Below are the code and all the weights of a small trained network. Each question names an input and a target symbol and asks about switching units off, where a switched-off unit gives its printed mean instead of its output.

import numpy as np


def w(rows, s, z=0):
    codes = np.array(rows[::2]) - 128.0
    scale = np.full(codes.shape[1], s)
    scale[-1] = z or s
    return codes * scale


def norm(h):
    return h / np.sqrt((h * h).mean(-1, keepdims=True) + 1e-5)


def f(y):
    return np.maximum(y, 0)


def softmax(a):
    e = np.exp(a - a.max(-1, keepdims=True))
    return e / e.sum(-1, keepdims=True)


def log_softmax(a):
    a = a - a.max(-1, keepdims=True)
    return a - np.log(np.exp(a).sum(-1, keepdims=True))


def net(x, mask):
    ids = ['ΘΛΞΨβγδετ'.index(c) for c in x.split()]
    T = len(ids)
    res = E[ids] + P[:T]
    r = norm(res)
    for j in range(3):
        rows = slice(2 * j, 2 * j + 2)
        q, k, v = (r @ M[0][rows].T for M in (Q, K, V))
        z = softmax(np.where(np.tri(T) > 0, q @ k.T / 2**0.5, -1e9)) @ v
        o = O[0][rows]
        res = res + np.where(mask[j], z, o[:, -1]) @ o[:, :-1]
    y = f(norm(res) @ A[0][:, :-1].T + A[0][:, -1])
    res = res + np.where(mask[3:15], y, B[0][:, -1]) @ B[0][:, :-1]
    return log_softmax(norm(res)[-1] @ U[:, :-1].T + U[:, -1])


Q, K, V, O, A, B = {}, {}, {}, {}, {}, {}
E = w([
[73,123,145,26,142],'Θ',
[18,97,165,126,157],'Λ',
[78,14,119,119,2],'Ξ',
[144,139,67,172,233],'Ψ',
[115,85,215,115,174],'β',
[28,139,160,131,12],'γ',
[132,134,116,158,87],'δ',
[25,193,45,88,142],'ε',
[73,59,28,142,203],'τ',
],0.0067)
P = w([
[252,114,169,115,130],'0',
[46,71,81,118,83],'1',
[40,73,89,132,94],'2',
[37,66,93,137,105],'3',
[34,62,91,147,106],'4',
[30,54,102,148,115],'5',
],0.0043)
Q[0] = w([
[135,119,87,129,95],'H1',
[255,164,123,68,102],'H1',
[28,59,100,94,140],'H2',
[96,126,135,129,144],'H2',
[35,55,106,107,153],'H3',
[158,146,99,157,132],'H3',
],0.0093)
K[0] = w([
[125,137,125,64,130],'H1',
[3,109,104,180,119],'H1',
[228,204,135,109,135],'H2',
[187,139,127,142,146],'H2',
[236,143,182,214,128],'H3',
[66,135,86,160,120],'H3',
],0.0077)
V[0] = w([
[3,167,129,120,161],'H1',
[144,29,102,42,209],'H1',
[68,110,102,196,96],'H2',
[40,27,211,100,98],'H2',
[106,207,184,41,184],'H3',
[37,105,78,53,184],'H3',
],0.0052)
O[0] = w([
[83,187,160,60,126,38],'H1',
[198,95,52,74,96,254],'H1',
[177,216,82,122,54,80],'H2',
[87,131,70,149,105,69],'H2',
[1,135,83,153,160,25],'H3',
[143,89,91,44,124,146],'H3',
],0.0059,0.0022)
A[0] = w([
[128,125,92,120,91,253],'N1',
[115,151,163,254,156,73],'N2',
[116,24,107,113,58,207],'N3',
[111,134,156,251,158,20],'N4',
[100,112,67,197,111,133],'N5',
[79,127,184,67,161,207],'N6',
[124,209,96,112,202,197],'N7',
[110,154,129,153,166,102],'N8',
[148,179,85,172,205,129],'N9',
[132,83,110,139,229,70],'N10',
[169,129,80,145,204,131],'N11',
[15,175,130,160,118,103],'N12',
],0.0058,0.0034)
B[0] = w([
[153,194,160,173,163,217],'N1',
[105,133,77,51,64,166],'N2',
[139,177,168,132,172,254],'N3',
[102,124,44,6,46,159],'N4',
[211,145,110,188,175,182],'N5',
[167,168,136,189,137,184],'N6',
[138,140,127,113,3,161],'N7',
[119,95,121,95,83,134],'N8',
[149,115,159,102,35,145],'N9',
[161,149,206,68,121,155],'N10',
[80,110,139,47,93,155],'N11',
[113,106,175,174,190,169],'N12',
],0.0051,0.0065)
U = w([
[118,4,42,106,236,96],'Θ',
[42,246,41,119,131,185],'Λ',
[251,220,142,233,99,116],'Ξ',
[176,65,246,169,232,87],'Ψ',
[65,74,183,194,220,115],'β',
[41,210,207,222,57,5],'γ',
[118,7,160,185,2,187],'δ',
[63,187,228,6,157,231],'ε',
[243,115,64,19,90,62],'τ',
],0.0086,0.0026)

Each question gives the input, a string of symbols that net reads in full, and the target symbol t.
The units are the heads (2 rows each of Q, K, V and O) and the neurons (one row each of A and B). Each row of codes is followed by its name. A weight is (code - 128) times the scale printed after its matrix; where a second scale follows, it is the last column's (O, A, B and U).
mask holds one flag per unit, heads first, then neurons. A switched-off unit (its flag False) gives its mean, the last column of its rows in O or B, instead of its output. The means were averaged over made-up inputs and are rounded, as every weight is.
A unit's drop is (log p(t) with every unit on - log p(t) with that unit switched off) / (log p(t) with every unit on - log p(t) with every unit switched off).
The circuit of an input: a set's keep is (log p(t) with only the set's units on - log p(t) with every unit switched off) / (log p(t) with every unit on - log p(t) with every unit switched off). Starting from the 12 units with the biggest drops (on a tie, the unit counted first), units are removed one at a time, each time the one whose removal leaves the highest keep (on an exact tie, the one counted first), for as long as the keep stays at least 0.8.
circuit, biggest first: the units of the circuit, biggest drop first
unit that matters most: the unit with the biggest drop
top k neurons: the k neurons with the biggest drops, biggest first
heads that matter: for each layer, one digit per head in row order, 1 if its drop is at least 0.15 and else 0, layers parted by /
input τ Ψ γ β, target τ: circuit, biggest first => H1
input τ τ δ, target τ: heads that matter => 101
input Ψ β τ δ Θ, target Ψ: circuit, biggest first => H2; N6
input Ξ Ξ δ ε τ, target Ξ: heads that matter => 011
input τ Λ τ Θ Ψ Ξ, target τ: heads that matter => 101
input ε δ Ξ, target ε: heads that matter => 100
input τ τ Ψ γ, target τ: heads that matter => 101
input τ ε Λ, target τ: heads that matter => 101
input δ Ξ ε δ Λ, target δ: circuit, biggest first => H3; N4; N2; H1
input Λ β ε Ξ, target Λ: circuit, biggest first => H2; H1; H3
input τ ε τ ε Ψ Λ, target τ: heads that matter => 111
input Ξ ε ε Ξ, target Ξ: circuit, biggest first => H2; N3; H3; N1
input Θ δ Ψ Θ δ ε, target Θ: circuit, biggest first => H2; H1
input τ γ τ, target τ: heads that matter => 101
input Ψ τ δ Ψ Λ, target Ψ: heads that matter => 110
input Θ ε β, target Θ: circuit, biggest first => H3; H1
input τ γ ε β Θ, target τ: unit that matters most => H1
input δ Θ γ Θ, target δ: circuit, biggest first => H3; H1; N1; N4
input Λ ε τ, target Λ: heads that matter => 110
input Ξ δ δ ε, target Ξ: heads that matter => 001
input Ξ Λ ε, target Ξ: circuit, biggest first => H3; N5; H1
input Ψ Θ Ξ δ, target Ψ: unit that matters most => H2
input δ τ Θ β, target δ: heads that matter => 101
input τ Ψ Ξ ε Ξ, target τ: circuit, biggest first => H3; H1
input Ξ ε τ Λ γ, target Ξ: heads that matter => 011
input Θ Θ τ δ, target Θ: circuit, biggest first => H2; H3
input Ψ γ Ψ ε τ τ, target Ψ: heads that matter => 010
input ε γ γ Λ ε Ψ, target τ: top neuron => N7
input ε Ξ τ Ψ Θ ε, target ε: heads that matter => 111
